Each row, then roughly how far along a hidden order it lies, from 0 to 20
[ -0.1   5.1   0.1   7.0   7.4   0.3   8.8  24.1  11.6   1.6  -4.8  12.1
  -6.2 -30.8 -28.3  24.0   2.4 -16.6] : 1
[ -5.5   5.0  -7.4 -18.5  -8.0  -5.5  23.2   2.9  11.2  -3.8  -0.8   1.2
  -0.6 -16.2  -9.3   4.4  15.1   4.9] : 2
[ 22.1  -7.7   0.1 -11.7   3.6   5.8  19.5 -14.8 -35.4 -13.4  -1.2   2.8
   1.5  -2.5  -2.2   3.3  -0.9  36.4] : 11
[  8.1   0.4  -5.0 -15.7  -0.6   0.6  27.9  -0.2 -11.6 -10.6  -0.9   3.7
  -1.8 -15.0 -15.2   9.9  11.6  16.2] : 4
[ 17.3  -5.4  -5.0 -17.2  -4.8  -4.3  13.5  -7.8 -25.5 -12.8  -0.9   1.6
   7.1  -2.7  -1.9  -6.9   0.3  22.4] : 11
[ 18.6  -2.6   1.1  -5.9   3.8   6.3   4.9  -5.1 -29.1 -16.8   5.4   2.9
  -7.7 -13.4  -9.4  -4.1  -1.4   5.8] : 15
[ -2.3  -3.9  -9.0 -16.3   3.8  -4.7  15.0  14.8  -7.0 -16.9   4.2  13.3
  -4.0 -40.1 -42.2  12.5   3.9 -18.4] : 6
[ 12.6   2.4   1.8  -7.5  -3.2   3.5   1.8  -7.5 -17.5 -10.0   3.3  -3.2
  -4.8   1.2   5.4 -10.4   2.4   7.7] : 15
[  7.3  -6.8 -10.1 -18.0   8.1  -6.2  20.5  27.0 -18.7 -25.1  -0.9  21.4
  -3.5 -59.2 -62.5  27.5   2.5 -15.8] : 3
[ 12.9  -1.0   2.5  -4.5   4.6   8.7  18.0 -11.0 -14.4  -4.0   0.2   0.1
  -3.0   0.7   2.4   2.8   6.0  29.4] : 9
[ -6.5   6.0   2.8   8.8   8.3  -7.2  -2.6  23.0  11.6 -11.6   0.9   8.8
 -11.9 -22.3 -20.4   6.9   0.4 -39.3] : 13
[-10.6   7.7  -7.6 -19.9 -14.2 -20.7  10.1   9.2  13.1 -12.9  -1.1   2.5
  -0.1 -17.2 -18.6  -1.8   9.4 -32.4] : 9
[ 24.8  -4.2   1.6  -8.8   1.7   3.1   7.3  -5.9 -40.6 -25.3   5.6  -0.5
  -5.2  -6.0  -6.8  -6.5   0.7   7.8] : 20
[  2.6   5.6  -7.5 -14.3 -12.9  -9.0   2.7   0.9   0.5  -3.1  -3.5   1.4
   9.2  -4.9  -0.4 -12.1   4.2   5.8] : 5
[ 6.6  5.3 -0.7 -4.9  0.4 -4.1 13.6  3.0 -3.6 -7.9 -1.3  3.6 -2.5 -8.5
 -7.4  1.8  7.3  9.2] : 8
[ 20.5  -9.8  -1.2 -14.1   0.6   2.9   6.6 -11.4 -40.8 -21.8   5.1  -0.8
   3.2   0.3  -4.8 -13.8  -3.4  14.5] : 19
[ -1.2   4.6  -5.5 -13.6  -4.4  -0.2  22.4   2.4   7.5  -2.2  -3.4   3.1
  -0.1 -17.8 -11.3   8.5  13.3  15.6] : 0
[ 18.0  -1.1  -2.5 -14.3  -2.9  -4.0  16.0  -4.3 -23.4 -13.2  -2.3   3.7
   4.0  -9.1  -5.9   0.8   4.4  20.5] : 9
[  0.3   7.8  -4.5 -15.2  -8.9 -10.7  12.9  -4.9   3.5  -7.4  -3.3   1.0
   0.9 -17.6  -2.6  -2.7  11.1   0.5] : 6
[ 18.5  -6.3  -1.7 -15.5   2.2   6.0  20.5 -10.2 -31.2 -18.3   1.8   2.8
  -4.4 -14.3 -11.6   3.5   4.3  22.7] : 11

New part:
[-15.6  27.8 -24.1 -15.3  17.6   3.5 -32.2  -2.5   2.3  22.8   0.9  24.3
   4.2   3.9 -11.9 -16.8 -15.5  26.3  15.8 -26.6  30.9  -1.2  35.1 -21.2
   9.5 -28.2 -21.0  35.1  11.3  11.0  19.1   5.0  -3.1 -12.5 -22.4  14.3
   1.8  15.1  -1.8  -2.3   1.8 -28.8 -12.8] : 0
[  4.6  13.2 -23.6  24.4   5.7  -7.9   9.7 -11.8 -11.0 -35.1  20.3  -2.2
  12.6  -1.2   9.7 -18.1 -13.0 -25.4   2.9  15.7  16.8  10.5 -59.4 -15.4
 -47.2 -47.1  -4.6   4.3  -2.3 -16.4  -8.6   2.6   1.9  -3.6  29.7  -2.7
  -6.0   5.9   4.1  31.3  -9.4  -1.0  -7.5] : 12
[  1.3   3.4   0.8   0.5 -10.3  17.0 -19.9   5.6   0.0   9.1   4.0  14.7
  12.2  -3.1   4.4   5.6  -8.3  20.0   7.0   6.6  18.5 -10.4 -28.2 -14.3
  23.2  25.8 -12.1  17.4   5.6  -0.4  -2.2  -8.0  -8.9   3.9   8.5   3.6
  -0.5  -4.7   2.9  15.9   3.6 -12.4  -9.1] : 11
[  0.5  11.5 -25.1   4.4  10.8   6.7 -22.6 -10.1  -5.0  24.8   4.8   9.4
  15.4  -3.2   2.9 -29.9 -12.9  -4.6  14.2  -2.6  33.5  -9.7  -4.0 -16.0
 -27.9 -21.5  -8.0  10.4  -3.8   1.9  14.5  22.1  -3.2  -9.2   6.7  -1.8
  -0.5   6.1  -5.9   6.6   6.5 -13.0 -11.3] : 5
[  4.6   4.9   0.4   2.8  14.4  -4.8 -15.8  -0.8   3.4  36.8  -0.9  19.2
   6.9  -7.6  -2.6   3.5   7.8  36.6  -1.3 -10.6  -2.9 -14.1  38.4 -30.1
  12.1  20.1  -9.9  34.8  -1.3   8.6  15.6  25.4 -19.0  -2.5  -3.9   8.4
   8.9  -5.1  -0.7  -8.2   2.7  -9.4 -18.4] : 6
[ 19.4 -14.4  18.7  21.5  -2.7 -15.8  19.5   6.1  -7.7  -5.3  21.3   1.2
  -2.5 -12.6  11.1  46.9  -6.4   6.5 -17.3  29.3  16.4  13.3 -28.6 -46.8
   8.1  22.2 -14.2  32.9   1.8 -18.6 -16.0 -25.6 -17.1  16.7  43.8  -0.8
   0.3 -50.5  11.3  18.3 -20.3   6.7  -3.8] : 20
[ -6.6  -3.3   5.2 -11.0   1.9   3.2 -29.9  13.6   4.8  16.5  -2.9  13.3
 -13.7   2.2 -11.3  20.2  -5.1  37.1   1.4  -3.1  -2.6  -1.9   3.0 -19.1
  42.1  15.6 -18.6  19.8  11.8   9.7   9.2  -6.0 -15.6   2.2 -16.9  10.4
   1.6  -2.8   2.2  -9.0  -4.3 -13.4  -7.2] : 8
[ -6.7  21.1 -14.4 -21.9  25.5  -9.7 -27.5 -15.2  -5.2  41.7  17.8  10.2
  37.5 -16.6   7.9 -34.8  -3.8   1.4   9.6   1.9  62.8 -30.2  21.0 -45.2
 -51.1 -38.9 -26.3  34.0 -10.5 -10.6  31.1  -1.1 -15.4  -8.8  27.6   2.4
   1.5 -19.8  -8.1  -5.7   5.4 -24.7 -17.6] : 4
[ -6.3   9.8  -8.3  38.2  28.0 -27.0  13.8 -18.3  -8.8  25.2  34.4  12.9
  29.2   3.1   4.5   9.1  -7.1 -18.8  19.1   4.4  17.0 -16.3  -7.2 -24.2
 -54.0 -71.8   1.6  15.7  -8.4   0.4  12.5  39.1 -15.4 -11.8  14.1   2.4
  -2.6   0.0  -0.1  16.1  -8.7   4.8   8.0] : 6
[  3.9  26.4 -22.2  23.6   5.5  -4.8   4.1 -15.8 -14.7 -31.1  22.9   3.2
  29.9  -2.2  17.3 -38.4  11.3 -42.0  -0.9  12.9  47.5 -14.5 -31.4  -7.9
 -68.0 -47.3   1.7 -17.0 -15.8 -13.2  23.5  -7.0  -3.2  -6.5  42.5  -3.6
  -8.5  18.3   0.0  16.3  -7.7  11.6 -11.3] : 12
[ -1.4  20.4 -20.4   8.2   1.7   1.7  -1.7 -12.7 -11.0 -40.0  20.7  -4.2
  12.1  -2.5  17.6 -31.0  -9.1 -21.0 -16.7  20.1  45.6  -8.7 -49.1  -6.7
 -55.7 -22.2  -3.0 -13.2  -3.5 -22.4  -0.6 -33.9   9.5 -13.6  36.0  -7.8
  -6.8   0.1   3.5  24.4 -12.0   2.4 -11.0] : 15
